Below are the code and all the weights of a small trained network. Each question names an input and a target symbol and asks about switching units off, where a switched-off unit gives its printed mean instead of its output.

import numpy as np


def w(rows, s, z=0):
    codes = np.array(rows[::2]) - 128.0
    scale = np.full(codes.shape[1], s)
    scale[-1] = z or s
    return codes * scale


def f(y):
    return np.maximum(y, 0)


def softmax(a):
    e = np.exp(a - a.max(-1, keepdims=True))
    return e / e.sum(-1, keepdims=True)


def log_softmax(a):
    a = a - a.max(-1, keepdims=True)
    return a - np.log(np.exp(a).sum(-1, keepdims=True))


def net(x, mask):
    ids = ['βδζηστ'.index(c) for c in x.split()]
    T = len(ids)
    res = E[ids] + P[:T]
    r = res
    for j in range(2):
        rows = slice(3 * j, 3 * j + 3)
        q, k, v = (r @ M[0][rows].T for M in (Q, K, V))
        z = softmax(np.where(np.tri(T) > 0, q @ k.T / 3**0.5, -1e9)) @ v
        o = O[0][rows]
        res = res + np.where(mask[j], z, o[:, -1]) @ o[:, :-1]
    y = f(res @ A[0][:, :-1].T + A[0][:, -1])
    res = res + np.where(mask[2:14], y, B[0][:, -1]) @ B[0][:, :-1]
    return log_softmax(res[-1] @ U[:, :-1].T + U[:, -1])


Q, K, V, O, A, B = {}, {}, {}, {}, {}, {}
E = w([
[157,109,172,75],'β',
[95,77,98,131],'δ',
[158,102,168,178],'ζ',
[69,230,250,74],'η',
[84,180,141,168],'σ',
[117,77,95,100],'τ',
],0.019)
P = w([
[2,117,38,37],'0',
[239,129,189,107],'1',
[234,118,163,126],'2',
[221,119,143,141],'3',
[194,99,149,167],'4',
[188,101,141,160],'5',
[178,109,131,164],'6',
[166,107,120,167],'7',
[147,83,133,174],'8',
[137,65,159,174],'9',
[153,100,122,156],'10',
],0.0072)
Q[0] = w([
[190,188,23,155],'head 0',
[38,212,186,124],'head 0',
[82,101,114,121],'head 0',
[126,183,166,116],'head 1',
[239,239,255,220],'head 1',
[76,244,155,156],'head 1',
],0.0076)
K[0] = w([
[150,98,130,153],'head 0',
[117,144,209,159],'head 0',
[86,149,163,63],'head 0',
[196,151,185,148],'head 1',
[233,133,176,246],'head 1',
[248,143,127,94],'head 1',
],0.011)
V[0] = w([
[226,19,109,124],'head 0',
[50,172,133,119],'head 0',
[218,76,126,190],'head 0',
[201,208,235,2],'head 1',
[198,100,65,33],'head 1',
[134,15,13,68],'head 1',
],0.0062)
O[0] = w([
[145,61,159,173,133],'head 0',
[189,181,55,121,131],'head 0',
[114,27,127,145,92],'head 0',
[3,154,239,141,254],'head 1',
[48,109,137,5,157],'head 1',
[108,140,57,39,115],'head 1',
],0.0066,0.006)
A[0] = w([
[93,54,70,140,186],'neuron 0',
[125,145,173,119,50],'neuron 1',
[212,82,124,166,110],'neuron 2',
[123,97,142,54,162],'neuron 3',
[186,136,4,163,160],'neuron 4',
[101,185,141,152,207],'neuron 5',
[141,139,22,88,65],'neuron 6',
[156,37,144,177,155],'neuron 7',
[196,67,126,91,152],'neuron 8',
[27,57,102,132,94],'neuron 9',
[62,138,85,151,255],'neuron 10',
[119,86,118,149,133],'neuron 11',
],0.013,0.0046)
B[0] = w([
[132,222,177,75,195],'neuron 0',
[131,132,94,108,207],'neuron 1',
[205,212,93,85,183],'neuron 2',
[175,62,110,100,254],'neuron 3',
[113,142,102,254,162],'neuron 4',
[85,107,118,153,230],'neuron 5',
[87,63,92,132,166],'neuron 6',
[119,187,92,140,239],'neuron 7',
[59,163,69,117,219],'neuron 8',
[148,145,201,99,202],'neuron 9',
[178,69,220,176,184],'neuron 10',
[110,153,125,121,162],'neuron 11',
],0.0085,0.0087)
U = w([
[216,84,194,82,169],'β',
[93,107,57,158,72],'δ',
[74,190,111,112,54],'ζ',
[151,63,170,255,252],'η',
[202,178,99,190,89],'σ',
[84,59,71,120,159],'τ',
],0.0087,0.0035)

Each question gives the input, a string of symbols that net reads in full, and the target symbol t.
The units are the heads (3 rows each of Q, K, V and O) and the neurons (one row each of A and B). Each row of codes is followed by its name. A weight is (code - 128) times the scale printed after its matrix; where a second scale follows, it is the last column's (O, A, B and U).
mask holds one flag per unit, heads first, then neurons. A switched-off unit (its flag False) gives its mean, the last column of its rows in O or B, instead of its output. The means were averaged over made-up inputs and are rounded, as every weight is.
A unit's drop is (log p(t) with every unit on - log p(t) with that unit switched off) / (log p(t) with every unit on - log p(t) with every unit switched off).
The circuit of an input: a set's keep is (log p(t) with only the set's units on - log p(t) with every unit switched off) / (log p(t) with every unit on - log p(t) with every unit switched off). Starting from the 12 units with the biggest drops (on a tie, the unit counted first), units are removed one at a time, each time the one whose removal leaves the highest keep (on an exact tie, the one counted first), for as long as the keep stays at least 0.8.
circuit, biggest first: the units of the circuit, biggest drop first
unit that matters most: the unit with the biggest drop
k most important neurons: the k neurons with the biggest drops, biggest first
heads that matter: for each layer, one digit per head in row order, 1 if its drop is at least 0.15 and else 0, layers parted by /
drop when u is switched off: that unit's drop, to one decimal
input τ β β σ β β τ τ τ δ β, target τ: heads that matter	01
input τ β β ζ β β β β ζ, target σ: circuit, biggest first	head 1; neuron 2; neuron 7
input δ τ ζ τ β τ, target δ: unit that matters most	head 1
input η η β τ δ σ τ ζ β β δ, target η: heads that matter	01
input σ β ζ δ, target σ: circuit, biggest first	head 1; neuron 2
input ζ β σ σ β, target σ: 2 most important neurons	neuron 2; neuron 7
input δ τ δ δ, target δ: 2 most important neurons	neuron 6; neuron 4
input β τ δ, target β: heads that matter	01
input β β β η β, target η: circuit, biggest first	head 1; neuron 0
input ζ τ σ η τ, target ζ: 3 most important neurons	neuron 0; neuron 8; neuron 7
input τ δ β δ β τ β, target τ: drop when neuron 9 is switched off	0.2
input δ τ δ δ τ, target δ: drop when neuron 6 is switched off	0.6
input ζ δ τ, target ζ: drop when neuron 10 is switched off	0.2
input β β ζ δ τ ζ β σ β δ δ, target β: unit that matters most	neuron 9
